Here is a tiny trained network, its code and every weight. The questions are about switching its units off for an input and a class, where a switched-off unit gives its printed mean instead of its output.

import numpy as np


def w(rows, s, z=0):
    codes = np.array(rows[::2]) - 128.0
    scale = np.full(codes.shape[1], s)
    scale[-1] = z or s
    return codes * scale


def norm(h):
    return h / np.sqrt((h * h).mean(-1, keepdims=True) + 1e-5)


def f(y):
    return y / 2 * (1 + np.tanh(0.7978845608 * (y + 0.044715 * y**3)))


def log_softmax(a):
    a = a - a.max(-1, keepdims=True)
    return a - np.log(np.exp(a).sum(-1, keepdims=True))


def net(x, mask):
    res = np.array(x, float).reshape(1, 6) / 4 @ E
    u = 0
    for l in range(3):
        y = f(norm(res) @ A[l][:, :-1].T + A[l][:, -1])
        res = res + np.where(mask[u : u + 6], y, B[l][:, -1]) @ B[l][:, :-1]
        u += 6
    return log_softmax(norm(res)[-1] @ U[:, :-1].T + U[:, -1])


A, B = {}, {}
E = w([
[97,122,108,165,148,189,113,151,178,141],'x0',
[118,75,181,102,88,151,215,179,152,130],'x1',
[94,47,86,80,125,73,85,109,171,200],'x2',
[80,118,64,94,8,149,66,234,78,69],'x3',
[124,126,130,118,137,132,127,127,118,132],'x4',
[61,162,112,95,134,109,156,108,143,102],'x5',
],0.015)
A[0] = w([
[189,166,121,104,108,16,97,90,57,106,119],'0.n1',
[107,107,102,115,150,76,12,94,143,168,73],'0.n2',
[13,226,98,104,156,81,117,88,129,101,4],'0.n3',
[160,240,122,160,143,154,87,113,92,93,113],'0.n4',
[253,102,124,173,130,144,28,144,92,160,16],'0.n5',
[83,164,91,185,162,209,37,114,189,134,79],'0.n6',
],0.027,0.0021)
B[0] = w([
[128,141,207,132,168,172,45,236,132,250,220],'0.n1',
[113,102,22,198,185,61,224,130,58,72,251],'0.n2',
[59,140,185,87,100,196,58,9,209,78,245],'0.n3',
[131,118,31,204,192,52,222,134,54,53,227],'0.n4',
[35,146,182,73,97,198,67,5,214,70,219],'0.n5',
[134,148,220,119,162,162,43,220,115,251,234],'0.n6',
],0.019,0.018)
A[1] = w([
[127,166,28,132,47,103,6,161,82,86,82],'1.n1',
[100,26,47,81,106,42,58,102,150,192,71],'1.n2',
[238,160,52,167,84,98,54,101,158,167,5],'1.n3',
[196,211,162,164,93,181,114,146,64,36,42],'1.n4',
[204,203,87,142,85,63,66,103,194,153,7],'1.n5',
[165,60,149,107,33,144,202,169,174,123,2],'1.n6',
],0.026,0.0039)
B[1] = w([
[173,130,60,48,70,170,51,139,62,101,209],'1.n1',
[144,166,126,207,153,220,251,155,163,97,255],'1.n2',
[102,121,167,167,150,163,88,134,115,137,128],'1.n3',
[99,97,84,188,142,215,232,138,168,149,213],'1.n4',
[60,112,192,232,124,179,61,183,124,118,126],'1.n5',
[80,119,199,115,174,20,59,106,88,105,242],'1.n6',
],0.02,0.0099)
A[2] = w([
[91,125,146,77,111,143,73,117,158,151,167],'2.n1',
[149,123,198,146,135,135,87,223,128,192,74],'2.n2',
[102,94,85,189,157,97,122,101,79,74,255],'2.n3',
[236,140,145,167,195,56,140,18,184,194,242],'2.n4',
[96,131,191,99,80,155,105,37,161,72,27],'2.n5',
[87,53,252,94,70,97,168,171,162,114,162],'2.n6',
],0.028,0.0017)
B[2] = w([
[184,120,154,91,106,120,179,165,91,102,214],'2.n1',
[187,144,104,69,110,88,186,164,184,187,206],'2.n2',
[175,103,168,88,56,4,171,129,140,145,254],'2.n3',
[112,137,72,67,21,217,69,212,40,34,183],'2.n4',
[173,120,103,67,83,161,197,49,184,129,244],'2.n5',
[60,223,92,177,245,123,11,86,121,159,209],'2.n6',
],0.019,0.021)
U = w([
[115,120,96,214,156,106,230,135,111,83,130],'0',
[102,144,151,107,121,181,110,35,192,107,113],'1',
[81,162,144,154,190,73,47,120,80,112,107],'2',
[133,144,140,107,132,110,149,131,129,133,251],'3',
[148,144,160,127,161,172,120,190,140,219,111],'4',
[163,118,101,77,58,147,119,161,73,85,97],'5',
[165,82,178,150,119,94,128,97,158,157,73],'6',
[226,27,172,254,93,124,43,83,142,155,54],'7',
],0.013)

Each question gives the input, the list of numbers given to net, and the class t.
The units are the neurons (one row each of A and B). Each row of codes is followed by its name. A weight is (code - 128) times the scale printed after its matrix; where a second scale follows, it is the last column's (A, B and U).
mask holds one flag per neuron, layer by layer. A switched-off neuron (its flag False) gives its mean, the last column of its row in B, instead of its output. The means were averaged over made-up inputs and are rounded, as every weight is.
A unit's drop is (log p(t) with every unit on - log p(t) with that unit switched off) / (log p(t) with every unit on - log p(t) with every unit switched off).
The circuit of an input: a set's keep is (log p(t) with only the set's units on - log p(t) with every unit switched off) / (log p(t) with every unit on - log p(t) with every unit switched off). Starting from the 12 units with the biggest drops (on a tie, the unit counted first), units are removed one at a time, each time the one whose removal leaves the highest keep (on an exact tie, the one counted first), for as long as the keep stays at least 0.8.
units of the circuit, in order: the units of the circuit, biggest drop first
k most important neurons: the k neurons with the biggest drops, biggest first
k most important neurons of layer l: the k neurons of layer l with the biggest drops, biggest first
input [-2,-2,-8,8,5,2], class 0: units of the circuit, in order => (0.n4)
input [-5,8,-7,-3,-1,5], class 2: 2 most important neurons => (0.n4; 0.n2)
input [-4,-7,-6,0,-7,-3], class 2: 2 most important neurons => (0.n4; 0.n1)
input [7,-5,2,0,-3,-5], class 4: 2 most important neurons => (0.n6; 0.n3)
input [5,-8,5,-1,2,-4], class 2: units of the circuit, in order => (0.n2; 0.n6; 0.n5)
input [7,-3,7,-1,-4,-2], class 0: 2 most important neurons => (0.n2; 0.n1)
input [3,-5,3,4,-5,1], class 2: 2 most important neurons => (0.n2; 0.n6)
input [2,-8,-4,3,-7,1], class 2: 2 most important neurons of layer 0 => (0.n4; 0.n6)
input [-5,-4,2,-8,1,-2], class 5: 2 most important neurons => (2.n4; 0.n6)
input [-3,7,-6,-8,6,6], class 5: 2 most important neurons => (2.n4; 0.n5)
input [2,-8,1,-3,-6,-3], class 2: units of the circuit, in order => (0.n2; 0.n6; 0.n4; 0.n5)
input [-7,1,-6,0,-2,-4], class 4: 2 most important neurons => (0.n1; 0.n2)
input [-3,-2,5,1,0,7], class 1: 2 most important neurons of layer 0 => (0.n3; 0.n4)
input [-8,2,1,4,7,-7], class 4: units of the circuit, in order => (0.n1)
input [3,7,6,1,6,7], class 1: 2 most important neurons of layer 0 => (0.n2; 0.n4)
input [0,-4,8,7,7,2], class 0: 2 most important neurons => (0.n2; 1.n2)
input [6,-4,-5,3,-1,1], class 4: 2 most important neurons of layer 0 => (0.n6; 0.n2)
input [8,5,6,-4,-7,2], class 4: 2 most important neurons of layer 0 => (0.n4; 0.n6)
input [6,-5,-7,1,7,5], class 0: 2 most important neurons of layer 0 => (0.n4; 0.n1)
input [-7,2,-1,4,-2,-8], class 1: 2 most important neurons => (0.n5; 0.n6)
input [-3,0,-3,-2,-8,-8], class 1: most important neuron => (0.n5)
input [5,8,0,-1,-2,7], class 2: 3 most important neurons => (0.n5; 0.n3; 2.n6)
input [-8,6,-3,-7,7,8], class 1: 3 most important neurons of layer 0 => (0.n6; 0.n2; 0.n4)
